Here is a tiny trained network, its code and every weight. The questions are about switching its units off for an input and a target symbol, where a switched-off unit gives its printed mean instead of its output.

import numpy as np


def w(rows, s, z=0):
    codes = np.array(rows[::2]) - 128.0
    scale = np.full(codes.shape[1], s)
    scale[-1] = z or s
    return codes * scale


def norm(h):
    return h / np.sqrt((h * h).mean(-1, keepdims=True) + 1e-5)


def f(y):
    return np.maximum(y, 0)


def softmax(a):
    e = np.exp(a - a.max(-1, keepdims=True))
    return e / e.sum(-1, keepdims=True)


def log_softmax(a):
    a = a - a.max(-1, keepdims=True)
    return a - np.log(np.exp(a).sum(-1, keepdims=True))


def net(x, mask):
    ids = ['αβγδζηθλμπτφω'.index(c) for c in x.split()]
    T = len(ids)
    res = E[ids] + P[:T]
    u = 0
    for l in range(2):
        q, k, v = (norm(res) @ M[l].T for M in (Q, K, V))
        z = softmax(np.where(np.tri(T) > 0, q @ k.T / 3**0.5, -1e9)) @ v
        res = res + np.where(mask[u], z, O[l][:, -1]) @ O[l][:, :-1]
        u += 1
        y = f(norm(res) @ A[l][:, :-1].T + A[l][:, -1])
        res = res + np.where(mask[u : u + 8], y, B[l][:, -1]) @ B[l][:, :-1]
        u += 8
    return log_softmax(norm(res)[-1] @ U[:, :-1].T + U[:, -1])


Q, K, V, O, A, B = {}, {}, {}, {}, {}, {}
E = w([
[41,231,40,102,141,105],'α',
[75,116,156,31,47,110],'β',
[217,113,202,39,91,86],'γ',
[155,157,175,99,132,61],'δ',
[178,70,243,65,126,126],'ζ',
[166,101,152,75,81,136],'η',
[139,143,177,75,38,173],'θ',
[83,146,185,50,149,121],'λ',
[45,207,117,54,146,84],'μ',
[158,122,157,72,109,156],'π',
[119,94,36,30,30,131],'τ',
[122,214,51,22,200,137],'φ',
[169,43,152,251,158,74],'ω',
],0.013)
P = w([
[207,208,116,254,129,66],'0',
[147,156,55,67,74,139],'1',
[159,133,61,78,83,126],'2',
[165,125,53,71,75,123],'3',
[172,104,50,71,79,124],'4',
[169,100,46,69,83,122],'5',
[150,75,26,62,90,138],'6',
[186,92,39,65,83,120],'7',
[201,106,38,67,79,114],'8',
[206,89,37,71,84,127],'9',
],0.0056)
Q[0] = w([
[199,42,26,22,1,36],'L0H1',
[34,98,137,156,92,159],'L0H1',
[86,233,105,99,156,136],'L0H1',
],0.0082)
K[0] = w([
[135,119,161,244,99,75],'L0H1',
[139,162,135,112,187,98],'L0H1',
[141,200,140,115,89,107],'L0H1',
],0.011)
V[0] = w([
[175,86,100,147,34,186],'L0H1',
[143,145,133,224,255,147],'L0H1',
[189,126,36,130,187,169],'L0H1',
],0.0074)
O[0] = w([
[133,93,130,174,89,154,184],'L0H1',
[209,57,79,149,152,119,2],'L0H1',
[38,2,45,194,94,103,63],'L0H1',
],0.0089,0.0027)
A[0] = w([
[168,171,87,149,163,254,213],'L0N1',
[177,71,49,162,100,76,173],'L0N2',
[117,110,91,134,60,147,213],'L0N3',
[145,163,138,29,68,89,26],'L0N4',
[107,164,99,88,164,72,202],'L0N5',
[155,175,172,81,192,62,249],'L0N6',
[155,141,63,73,119,136,81],'L0N7',
[93,195,108,87,202,69,132],'L0N8',
],0.0094,0.0015)
B[0] = w([
[156,3,140,106,60,26,140],'L0N1',
[16,84,228,69,202,135,183],'L0N2',
[144,87,166,111,111,79,161],'L0N3',
[109,159,134,146,188,154,254],'L0N4',
[154,118,248,133,145,140,180],'L0N5',
[73,51,51,137,104,164,202],'L0N6',
[82,169,220,161,108,199,180],'L0N7',
[214,90,154,115,33,122,184],'L0N8',
],0.0059,0.011)
Q[1] = w([
[120,10,82,106,141,61],'L1H1',
[76,155,255,10,80,158],'L1H1',
[129,152,18,192,216,86],'L1H1',
],0.01)
K[1] = w([
[111,87,141,81,162,99],'L1H1',
[202,77,71,246,137,56],'L1H1',
[140,155,106,65,37,254],'L1H1',
],0.0079)
V[1] = w([
[186,56,68,42,186,109],'L1H1',
[69,183,103,124,200,236],'L1H1',
[78,186,90,73,184,1],'L1H1',
],0.0078)
O[1] = w([
[82,252,57,141,194,79,107],'L1H1',
[71,167,210,57,103,242,3],'L1H1',
[18,90,203,223,180,97,104],'L1H1',
],0.011,0.0059)
A[1] = w([
[184,94,196,107,43,70,87],'L1N1',
[50,184,129,254,214,143,63],'L1N2',
[57,70,240,116,122,79,165],'L1N3',
[168,214,186,27,58,122,123],'L1N4',
[104,21,107,246,150,94,177],'L1N5',
[191,67,175,124,103,118,152],'L1N6',
[189,198,74,105,245,57,66],'L1N7',
[180,143,200,132,65,44,6],'L1N8',
],0.0077,0.0024)
B[1] = w([
[34,173,72,122,118,130,237],'L1N1',
[50,150,178,7,35,23,146],'L1N2',
[254,231,64,177,114,103,220],'L1N3',
[134,66,115,197,213,142,254],'L1N4',
[99,40,186,178,104,142,213],'L1N5',
[14,194,84,152,131,117,224],'L1N6',
[131,126,206,153,119,185,213],'L1N7',
[105,39,133,70,178,166,188],'L1N8',
],0.0087,0.0074)
U = w([
[56,123,57,149,214,186,55],'α',
[56,204,185,95,134,76,116],'β',
[88,98,195,227,106,121,101],'γ',
[137,109,157,95,101,196,120],'δ',
[132,217,103,203,170,106,146],'ζ',
[121,85,193,70,204,85,93],'η',
[123,157,180,145,232,169,54],'θ',
[199,142,132,159,156,100,74],'λ',
[220,133,110,98,167,177,177],'μ',
[156,88,100,72,62,162,144],'π',
[109,150,245,89,138,185,253],'τ',
[190,135,59,107,81,56,101],'φ',
[68,165,114,144,65,151,128],'ω',
],0.011,0.0034)

Each question gives the input, a string of symbols that net reads in full, and the target symbol t.
The units are the heads (3 rows each of Q, K, V and O) and the neurons (one row each of A and B). Each row of codes is followed by its name. A weight is (code - 128) times the scale printed after its matrix; where a second scale follows, it is the last column's (O, A, B and U).
mask holds one flag per unit, layer by layer, with each layer's heads first. A switched-off unit (its flag False) gives its mean, the last column of its rows in O or B, instead of its output. The means were averaged over made-up inputs and are rounded, as every weight is.
A unit's drop is (log p(t) with every unit on - log p(t) with that unit switched off) / (log p(t) with every unit on - log p(t) with every unit switched off).
The circuit of an input: a set's keep is (log p(t) with only the set's units on - log p(t) with every unit switched off) / (log p(t) with every unit on - log p(t) with every unit switched off). Starting from the 12 units with the biggest drops (on a tie, the unit counted first), units are removed one at a time, each time the one whose removal leaves the highest keep (on an exact tie, the one counted first), for as long as the keep stays at least 0.8.
units of the circuit, in order: the units of the circuit, biggest drop first
most important unit: the unit with the biggest drop
top k neurons: the k neurons with the biggest drops, biggest first
top k neurons in layer l: the k neurons of layer l with the biggest drops, biggest first
drop of u: that unit's drop, to one decimal
input φ θ β α γ η, target β: most important unit	L0H1
input μ μ β α γ μ ζ δ, target ζ: top 3 neurons	(L0N8, L1N3, L0N5)
input φ γ π, target β: units of the circuit, in order	(L0H1, L1H1, L1N2)
input η γ μ φ, target π: units of the circuit, in order	(L1H1, L0H1)
input ζ φ γ π γ γ, target μ: units of the circuit, in order	(L1H1, L0H1, L1N4)
input α β γ γ γ α γ γ, target γ: units of the circuit, in order	(L1H1, L0H1, L0N8, L1N3)
input η γ α α, target π: units of the circuit, in order	(L1H1, L0N8)
input γ α γ τ τ γ γ δ γ τ, target α: top 2 neurons	(L0N7, L1N4)
input τ π ζ γ γ α, target ω: top 3 neurons	(L0N8, L1N3, L0N3)
input γ α τ η β γ η, target α: top 2 neurons	(L0N2, L0N7)
input ζ γ β δ π ζ, target μ: top 2 neurons	(L0N6, L0N2)
input λ π β β λ β λ β γ, target θ: top 2 neurons	(L1N4, L0N8)
input α γ φ ζ δ γ λ ω α, target ζ: top 4 neurons	(L0N8, L0N7, L0N4, L0N5)
input ζ α η, target μ: top neuron	(L0N6)
input λ θ π, target θ: units of the circuit, in order	(L0H1, L1N4)
input γ ω γ α μ, target θ: top 4 neurons in layer 0	(L0N5, L0N8, L0N2, L0N7)
input η π π τ α η λ γ τ γ, target π: units of the circuit, in order	(L1H1, L0H1, L1N1)
input γ γ φ γ γ τ γ β, target α: top 4 neurons	(L0N2, L1N4, L0N7, L0N6)
input α η γ α γ η τ γ β α, target γ: units of the circuit, in order	(L1H1, L0N8, L0H1)
input ω π γ ω α γ γ π π, target η: top 3 neurons in layer 1	(L1N3, L1N4, L1N1)
input γ α γ π τ γ α π, target α: top 2 neurons	(L0N2, L0N7)
input ζ γ β, target μ: top neuron	(L0N6)
input μ α π μ γ π γ δ τ γ, target ζ: top 3 neurons	(L0N8, L1N3, L0N5)
input ζ λ γ π τ α, target μ: top 2 neurons in layer 1	(L1N6, L1N4)
input τ γ π β π γ γ γ, target ω: drop of L1H1	0.7
input τ γ γ ω π α, target ζ: drop of L0N5	0.2
input φ γ β μ γ η β γ, target β: drop of L0N4	0.1
input α μ γ ζ φ φ α, target γ: drop of L1H1	1.0
input β π α τ α η, target τ: units of the circuit, in order	(L0H1)
